Here is a tiny trained network, its code and every weight. The questions are about switching its units off for an input and a class, where a switched-off unit gives its printed mean instead of its output.

import numpy as np


def w(rows, s, z=0):
    codes = np.array(rows[::2]) - 128.0
    scale = np.full(codes.shape[1], s)
    scale[-1] = z or s
    return codes * scale


def f(y):
    return np.maximum(y, 0)


def log_softmax(a):
    a = a - a.max(-1, keepdims=True)
    return a - np.log(np.exp(a).sum(-1, keepdims=True))


def net(x, mask):
    res = np.array(x, float).reshape(1, 7) / 4 @ E
    y = f(res @ A[0][:, :-1].T + A[0][:, -1])
    res = res + np.where(mask, y, B[0][:, -1]) @ B[0][:, :-1]
    return log_softmax(res[-1] @ U[:, :-1].T + U[:, -1])


A, B = {}, {}
E = w([
[102,70,151,48],'x0',
[155,153,150,112],'x1',
[231,105,233,161],'x2',
[115,220,186,17],'x3',
[200,68,88,101],'x4',
[106,3,153,79],'x5',
[50,142,166,191],'x6',
],0.0055)
A[0] = w([
[84,137,87,159,135],'n0',
[81,132,174,91,81],'n1',
[203,105,116,161,112],'n2',
[128,122,74,184,208],'n3',
[172,144,130,11,152],'n4',
[48,211,190,136,76],'n5',
[111,134,96,178,178],'n6',
[103,108,92,115,95],'n7',
[130,108,128,73,171],'n8',
[188,182,132,136,119],'n9',
[109,109,40,115,189],'n10',
[57,160,171,155,95],'n11',
[91,213,145,114,73],'n12',
[92,128,51,17,181],'n13',
[173,118,142,150,174],'n14',
[137,113,91,175,141],'n15',
[215,165,89,123,185],'n16',
[159,106,123,148,65],'n17',
[132,98,150,122,168],'n18',
[136,99,140,145,2],'n19',
[95,96,115,152,121],'n20',
[156,156,116,43,183],'n21',
[149,123,160,106,49],'n22',
[174,176,135,135,112],'n23',
[80,120,187,150,67],'n24',
[167,166,160,95,149],'n25',
[111,78,141,152,137],'n26',
[114,107,133,170,63],'n27',
[92,141,95,158,172],'n28',
[137,125,139,127,41],'n29',
[122,111,110,76,56],'n30',
[125,123,98,175,194],'n31',
[160,186,181,94,78],'n32',
[134,197,180,114,91],'n33',
[133,152,134,89,117],'n34',
[131,120,116,149,210],'n35',
[150,113,122,173,137],'n36',
[120,143,130,140,60],'n37',
[149,149,116,176,131],'n38',
[138,97,136,165,143],'n39',
[111,67,163,131,126],'n40',
[137,133,141,130,52],'n41',
],0.011,0.0036)
B[0] = w([
[140,134,143,198,189],'n0',
[176,130,83,109,175],'n1',
[121,45,123,67,204],'n2',
[101,110,190,185,226],'n3',
[51,192,89,174,239],'n4',
[240,131,137,62,221],'n5',
[106,107,156,181,202],'n6',
[105,168,146,131,160],'n7',
[109,143,114,175,197],'n8',
[60,160,151,88,193],'n9',
[83,183,181,183,217],'n10',
[204,133,155,142,192],'n11',
[202,152,171,90,194],'n12',
[123,251,70,170,254],'n13',
[114,68,113,113,196],'n14',
[118,101,164,141,191],'n15',
[74,78,185,65,219],'n16',
[145,91,119,99,153],'n17',
[129,105,93,116,179],'n18',
[128,120,88,119,135],'n19',
[101,118,108,130,171],'n20',
[86,184,108,161,217],'n21',
[135,140,120,161,147],'n22',
[82,156,148,91,180],'n23',
[172,134,121,77,166],'n24',
[66,160,132,134,193],'n25',
[134,85,94,102,185],'n26',
[125,104,96,134,152],'n27',
[135,119,139,194,194],'n28',
[121,131,135,130,128],'n29',
[100,162,88,133,160],'n30',
[98,105,165,166,204],'n31',
[80,196,137,108,190],'n32',
[134,158,148,87,192],'n33',
[116,154,161,142,164],'n34',
[95,107,130,144,188],'n35',
[148,77,134,130,183],'n36',
[146,132,130,120,133],'n37',
[118,112,173,159,185],'n38',
[133,75,121,117,183],'n39',
[132,97,57,100,192],'n40',
[119,136,139,128,129],'n41',
],0.027,0.0056)
U = w([
[109,47,170,109,22],'0',
[195,179,127,194,94],'1',
[82,197,140,53,127],'2',
[93,35,1,132,80],'3',
[64,178,55,205,253],'4',
[104,94,18,102,10],'5',
[58,66,124,221,151],'6',
[239,163,133,63,132],'7',
],0.0049,0.003)

Each question gives the input, the list of numbers given to net, and the class t.
The units are the neurons (one row each of A and B). Each row of codes is followed by its name. A weight is (code - 128) times the scale printed after its matrix; where a second scale follows, it is the last column's (A, B and U).
mask holds one flag per neuron, in row order. A switched-off neuron (its flag False) gives its mean, the last column of its row in B, instead of its output. The means were averaged over made-up inputs and are rounded, as every weight is.
A unit's drop is (log p(t) with every unit on - log p(t) with that unit switched off) / (log p(t) with every unit on - log p(t) with every unit switched off).
The circuit of an input: a set's keep is (log p(t) with only the set's units on - log p(t) with every unit switched off) / (log p(t) with every unit on - log p(t) with every unit switched off). Starting from the 12 units with the biggest drops (on a tie, the unit counted first), units are removed one at a time, each time the one whose removal leaves the highest keep (on an exact tie, the one counted first), for as long as the keep stays at least 0.8.
units of the circuit, in order: the units of the circuit, biggest drop first
k most important neurons: the k neurons with the biggest drops, biggest first
drop of u: that unit's drop, to one decimal
input [-1,1,6,1,7,-8,6], class 2: units of the circuit, in order	n9; n23
input [0,8,4,-5,7,-3,-7], class 0: 3 most important neurons	n16; n2; n13
input [1,5,-7,-6,-5,-3,8], class 1: 2 most important neurons	n5; n11
input [6,-6,2,7,-5,4,3], class 7: units of the circuit, in order	n5; n1
input [-6,-6,3,2,-1,-4,0], class 2: units of the circuit, in order	n9; n23
input [-3,8,-6,4,-6,-4,0], class 7: units of the circuit, in order	n5
input [-7,-2,-6,-1,-4,-7,0], class 1: 2 most important neurons	n5; n12
input [-8,0,1,3,-2,-6,1], class 2: 2 most important neurons	n9; n23
input [-1,8,-6,7,-3,-8,4], class 7: 2 most important neurons	n5; n12
input [3,7,1,-5,-1,-4,1], class 6: 2 most important neurons	n5; n12
input [8,-1,4,0,3,6,1], class 3: drop of n40	0.2
input [-8,1,1,-2,-6,-5,-1], class 0: drop of n5	0.1
input [-3,8,1,4,4,2,7], class 7: drop of n10	0.1
input [3,8,1,7,-8,-2,4], class 7: most important neuron	n5
